Below are the code and all the weights of a small trained network. Each question names an input and a class and asks about switching units off, where a switched-off unit gives its printed mean instead of its output.

import numpy as np


def w(rows, s, z=0):
    codes = np.array(rows[::2]) - 128.0
    scale = np.full(codes.shape[1], s)
    scale[-1] = z or s
    return codes * scale


def f(y):
    return y / 2 * (1 + np.tanh(0.7978845608 * (y + 0.044715 * y**3)))


def log_softmax(a):
    a = a - a.max(-1, keepdims=True)
    return a - np.log(np.exp(a).sum(-1, keepdims=True))


def net(x, mask):
    res = np.array(x, float).reshape(1, 7) / 4 @ E
    y = f(res @ A[0][:, :-1].T + A[0][:, -1])
    res = res + np.where(mask, y, B[0][:, -1]) @ B[0][:, :-1]
    return log_softmax(res[-1] @ U[:, :-1].T + U[:, -1])


A, B = {}, {}
E = w([
[148,117,144,122,114,126,135,117],'x0',
[238,43,62,186,90,97,41,210],'x1',
[123,128,127,128,129,122,128,127],'x2',
[198,255,118,23,83,106,75,175],'x3',
[142,124,140,127,119,131,130,121],'x4',
[69,97,220,65,138,122,41,212],'x5',
[119,132,121,129,133,133,125,132],'x6',
],0.011)
A[0] = w([
[79,51,167,80,120,131,77,166,125],'neuron 0',
[25,129,210,41,147,123,185,100,201],'neuron 1',
[147,138,125,121,137,150,125,133,68],'neuron 2',
[125,156,194,22,125,120,45,201,2],'neuron 3',
[140,252,137,31,117,117,134,116,139],'neuron 4',
[205,212,90,64,124,100,115,159,87],'neuron 5',
[92,84,213,108,148,138,79,169,70],'neuron 6',
],0.015,0.0081)
B[0] = w([
[174,146,139,111,188,9,129,176,194],'neuron 0',
[49,184,127,134,63,210,66,72,251],'neuron 1',
[140,176,86,92,103,108,112,148,126],'neuron 2',
[111,84,103,255,142,159,157,55,214],'neuron 3',
[164,121,130,40,154,140,202,123,229],'neuron 4',
[91,122,123,111,78,176,24,171,206],'neuron 5',
[132,168,154,71,69,108,86,188,189],'neuron 6',
],0.019,0.026)
U = w([
[72,148,111,204,110,188,164,28,254],'0',
[99,174,117,91,49,172,12,164,144],'1',
[183,18,51,248,130,146,104,146,193],'2',
[160,163,149,103,141,49,103,202,21],'3',
[122,167,110,24,93,175,132,123,14],'4',
],0.012,0.0044)

Each question gives the input, the list of numbers given to net, and the class t.
The units are the neurons (one row each of A and B). Each row of codes is followed by its name. A weight is (code - 128) times the scale printed after its matrix; where a second scale follows, it is the last column's (A, B and U).
mask holds one flag per neuron, in row order. A switched-off neuron (its flag False) gives its mean, the last column of its row in B, instead of its output. The means were averaged over made-up inputs and are rounded, as every weight is.
A unit's drop is (log p(t) with every unit on - log p(t) with that unit switched off) / (log p(t) with every unit on - log p(t) with every unit switched off).
The circuit of an input: a set's keep is (log p(t) with only the set's units on - log p(t) with every unit switched off) / (log p(t) with every unit on - log p(t) with every unit switched off). Starting from all 7 units, units are removed one at a time, each time the one whose removal leaves the highest keep (on an exact tie, the one counted first), for as long as the keep stays at least 0.8.
units of the circuit, in order: the units of the circuit, biggest drop first
unit that matters most: the unit with the biggest drop
k most important neurons: the k neurons with the biggest drops, biggest first
drop when u is switched off: that unit's drop, to one decimal
input [-6,0,8,2,-7,-6,-4], class 4: units of the circuit, in order => neuron 1
input [2,6,6,-4,-7,1,-5], class 3: units of the circuit, in order => neuron 3; neuron 1
input [5,1,-7,8,1,1,6], class 2: units of the circuit, in order => neuron 3; neuron 1
input [-4,-1,-6,5,8,0,-1], class 4: 3 most important neurons => neuron 4; neuron 1; neuron 5
input [4,-5,-4,2,6,5,-7], class 0: 2 most important neurons => neuron 3; neuron 5
input [7,-6,-1,8,-1,0,2], class 4: 2 most important neurons => neuron 4; neuron 5
input [1,4,2,0,-3,8,-6], class 3: 2 most important neurons => neuron 0; neuron 6
input [4,5,-8,0,4,-5,0], class 2: 2 most important neurons => neuron 1; neuron 6
input [2,-2,3,-5,1,0,7], class 0: 2 most important neurons => neuron 5; neuron 6
input [-7,-6,2,3,-6,-5,-5], class 4: 2 most important neurons => neuron 4; neuron 3
input [4,-1,2,7,2,-5,1], class 4: 2 most important neurons => neuron 4; neuron 1
input [1,6,3,5,-3,2,-3], class 2: 2 most important neurons => neuron 3; neuron 1
input [-1,2,0,0,5,2,0], class 3: 2 most important neurons => neuron 1; neuron 3
input [-4,-1,-7,0,4,-6,7], class 0: unit that matters most => neuron 0
input [2,6,-6,1,4,2,-2], class 2: 2 most important neurons => neuron 1; neuron 4
input [3,2,8,-1,-2,2,-7], class 3: 2 most important neurons => neuron 1; neuron 3
input [5,3,5,0,0,5,2], class 3: 3 most important neurons => neuron 0; neuron 6; neuron 1
input [-7,7,0,6,-4,1,-3], class 2: drop when neuron 1 is switched off => 0.7
input [-5,-7,2,7,6,-3,4], class 4: drop when neuron 4 is switched off => 7.1
input [-2,3,3,1,-5,6,-1], class 2: drop when neuron 3 is switched off => 1.2
input [-3,4,-4,-1,-2,8,0], class 3: units of the circuit, in order => neuron 0
